Here is a tiny trained network, its code and every weight. The questions are about switching its units off for an input and a target symbol, where a switched-off unit gives its printed mean instead of its output.

import numpy as np


def w(rows, s, z=0):
    codes = np.array(rows[::2]) - 128.0
    scale = np.full(codes.shape[1], s)
    scale[-1] = z or s
    return codes * scale


def f(y):
    return y / 2 * (1 + np.tanh(0.7978845608 * (y + 0.044715 * y**3)))


def softmax(a):
    e = np.exp(a - a.max(-1, keepdims=True))
    return e / e.sum(-1, keepdims=True)


def log_softmax(a):
    a = a - a.max(-1, keepdims=True)
    return a - np.log(np.exp(a).sum(-1, keepdims=True))


def net(x, mask):
    ids = ['γλξπσφ'.index(c) for c in x.split()]
    T = len(ids)
    res = E[ids] + P[:T]
    r = res
    for j in range(2):
        rows = slice(3 * j, 3 * j + 3)
        q, k, v = (r @ M[0][rows].T for M in (Q, K, V))
        z = softmax(np.where(np.tri(T) > 0, q @ k.T / 3**0.5, -1e9)) @ v
        o = O[0][rows]
        res = res + np.where(mask[j], z, o[:, -1]) @ o[:, :-1]
    y = f(res @ A[0][:, :-1].T + A[0][:, -1])
    res = res + np.where(mask[2:10], y, B[0][:, -1]) @ B[0][:, :-1]
    return log_softmax(res[-1] @ U[:, :-1].T + U[:, -1])


Q, K, V, O, A, B = {}, {}, {}, {}, {}, {}
E = w([
[134,119,184,62,4,120,129],'γ',
[101,57,186,8,112,69,170],'λ',
[67,103,166,236,76,156,118],'ξ',
[161,60,123,137,62,107,112],'π',
[203,119,77,115,165,211,158],'σ',
[116,93,132,129,142,169,195],'φ',
],0.019)
P = w([
[125,182,54,125,94,71,233],'0',
[190,149,149,150,129,134,107],'1',
[101,140,85,77,124,126,158],'2',
[183,95,213,117,159,190,130],'3',
[97,112,53,178,104,6,82],'4',
[114,158,77,65,130,157,98],'5',
[188,120,185,161,124,158,90],'6',
],0.015)
Q[0] = w([
[166,68,199,134,131,175,116],'H0',
[152,130,150,91,123,176,128],'H0',
[183,168,174,134,187,154,89],'H0',
[153,120,218,113,142,116,54],'H1',
[79,103,136,114,124,249,114],'H1',
[86,172,89,117,109,84,113],'H1',
],0.014)
K[0] = w([
[106,172,51,134,62,84,191],'H0',
[123,146,77,106,152,121,122],'H0',
[168,255,147,145,166,62,163],'H0',
[138,163,86,160,93,79,176],'H1',
[86,180,73,128,119,103,85],'H1',
[137,51,194,135,136,154,35],'H1',
],0.013)
V[0] = w([
[110,174,144,168,72,179,138],'H0',
[135,43,88,177,112,71,106],'H0',
[98,94,84,208,173,136,119],'H0',
[246,160,89,124,84,131,95],'H1',
[118,103,127,81,135,120,98],'H1',
[179,146,67,70,202,143,177],'H1',
],0.012)
O[0] = w([
[168,130,103,100,51,205,137,117],'H0',
[207,51,70,206,168,47,122,166],'H0',
[133,83,61,127,172,105,64,2],'H0',
[206,202,3,133,21,37,139,155],'H1',
[169,159,227,172,208,73,175,116],'H1',
[55,186,71,92,136,35,52,169],'H1',
],0.0081,0.0084)
A[0] = w([
[162,159,222,203,108,141,19,253],'N0',
[130,114,142,122,159,149,59,216],'N1',
[205,218,135,97,105,175,240,178],'N2',
[109,59,91,145,137,53,97,102],'N3',
[91,180,71,157,176,183,180,206],'N4',
[119,1,220,204,119,238,118,124],'N5',
[212,83,153,154,124,28,96,182],'N6',
[122,128,169,47,100,111,130,143],'N7',
],0.0066,0.0034)
B[0] = w([
[91,159,128,76,155,154,194,175],'N0',
[2,24,145,84,156,167,205,137],'N1',
[66,195,168,122,73,67,100,216],'N2',
[124,130,90,108,92,173,83,171],'N3',
[90,54,145,128,87,161,57,144],'N4',
[191,105,169,162,212,94,84,248],'N5',
[123,179,67,88,176,223,176,208],'N6',
[125,120,81,195,149,98,119,198],'N7',
],0.009,0.011)
U = w([
[153,189,183,140,35,143,106,4],'γ',
[113,207,152,91,164,121,167,150],'λ',
[145,94,156,151,44,151,85,127],'ξ',
[177,190,91,120,107,168,201,202],'π',
[119,207,112,157,117,108,15,67],'σ',
[1,66,129,102,29,222,126,181],'φ',
],0.0052,0.0019)

Each question gives the input, a string of symbols that net reads in full, and the target symbol t.
The units are the heads (3 rows each of Q, K, V and O) and the neurons (one row each of A and B). Each row of codes is followed by its name. A weight is (code - 128) times the scale printed after its matrix; where a second scale follows, it is the last column's (O, A, B and U).
mask holds one flag per unit, heads first, then neurons. A switched-off unit (its flag False) gives its mean, the last column of its rows in O or B, instead of its output. The means were averaged over made-up inputs and are rounded, as every weight is.
A unit's drop is (log p(t) with every unit on - log p(t) with that unit switched off) / (log p(t) with every unit on - log p(t) with every unit switched off).
The circuit of an input: a set's keep is (log p(t) with only the set's units on - log p(t) with every unit switched off) / (log p(t) with every unit on - log p(t) with every unit switched off). Starting from all 10 units, units are removed one at a time, each time the one whose removal leaves the highest keep (on an exact tie, the one counted first), for as long as the keep stays at least 0.8.
circuit, biggest first: the units of the circuit, biggest drop first
unit that matters most: the unit with the biggest drop
k most important neurons: the k neurons with the biggest drops, biggest first
which heads matter: for each layer, one digit per head in row order, 1 if its drop is at least 0.15 and else 0, layers parted by /
drop of u: that unit's drop, to one decimal
input ξ λ ξ φ, target ξ: unit that matters most => N5
input π φ φ φ φ λ π, target π: circuit, biggest first => [N6; H0; H1]
input γ λ σ π φ, target π: circuit, biggest first => [H1; H0; N6]
input π ξ λ ξ π λ φ, target π: circuit, biggest first => [H0; N6; H1]
input ξ γ φ σ, target ξ: circuit, biggest first => [N5; H1; H0]
input λ φ γ ξ π ξ π, target λ: circuit, biggest first => [H1; N0; H0]
input ξ ξ π λ λ γ γ, target ξ: circuit, biggest first => [H1; N5]
input π σ π π σ φ γ, target π: which heads matter => 10
input π λ π λ, target π: circuit, biggest first => [H0; N6; H1]
input ξ λ ξ π, target ξ: circuit, biggest first => [N5; H1]
input ξ σ σ φ π φ σ, target ξ: 2 most important neurons => [N5; N6]
input γ ξ σ γ φ, target γ: which heads matter => 11
input φ π γ γ σ φ φ, target φ: 2 most important neurons => [N1; N5]
input γ λ φ, target φ: unit that matters most => N4
input γ λ γ π φ λ λ, target γ: circuit, biggest first => [H0; N2; H1]
input ξ λ γ, target γ: circuit, biggest first => [H0; N2; N6]
input γ λ φ π λ σ φ, target γ: circuit, biggest first => [H0; N2; H1]
input π σ λ γ λ, target γ: circuit, biggest first => [H0; H1; N2]
input π σ φ π ξ π ξ, target π: circuit, biggest first => [H0; N6; H1; N0]
input σ ξ ξ ξ π γ λ, target σ: which heads matter => 01
input σ π λ γ, target σ: which heads matter => 01
input ξ γ σ λ ξ γ φ, target ξ: which heads matter => 11
input π φ φ ξ, target π: unit that matters most => H0
input γ γ φ σ λ ξ, target ξ: which heads matter => 01
input λ ξ λ ξ, target λ: 2 most important neurons => [N0; N5]
input λ λ λ φ λ σ, target σ: drop of N0 => 0.1
input ξ λ γ σ λ, target σ: most important neuron => [N7]
input π ξ π σ φ, target σ: drop of N2 => -0.1
input π ξ σ ξ γ, target ξ: drop of H0 => 0.2
input φ σ π ξ, target φ: drop of H0 => 0.3
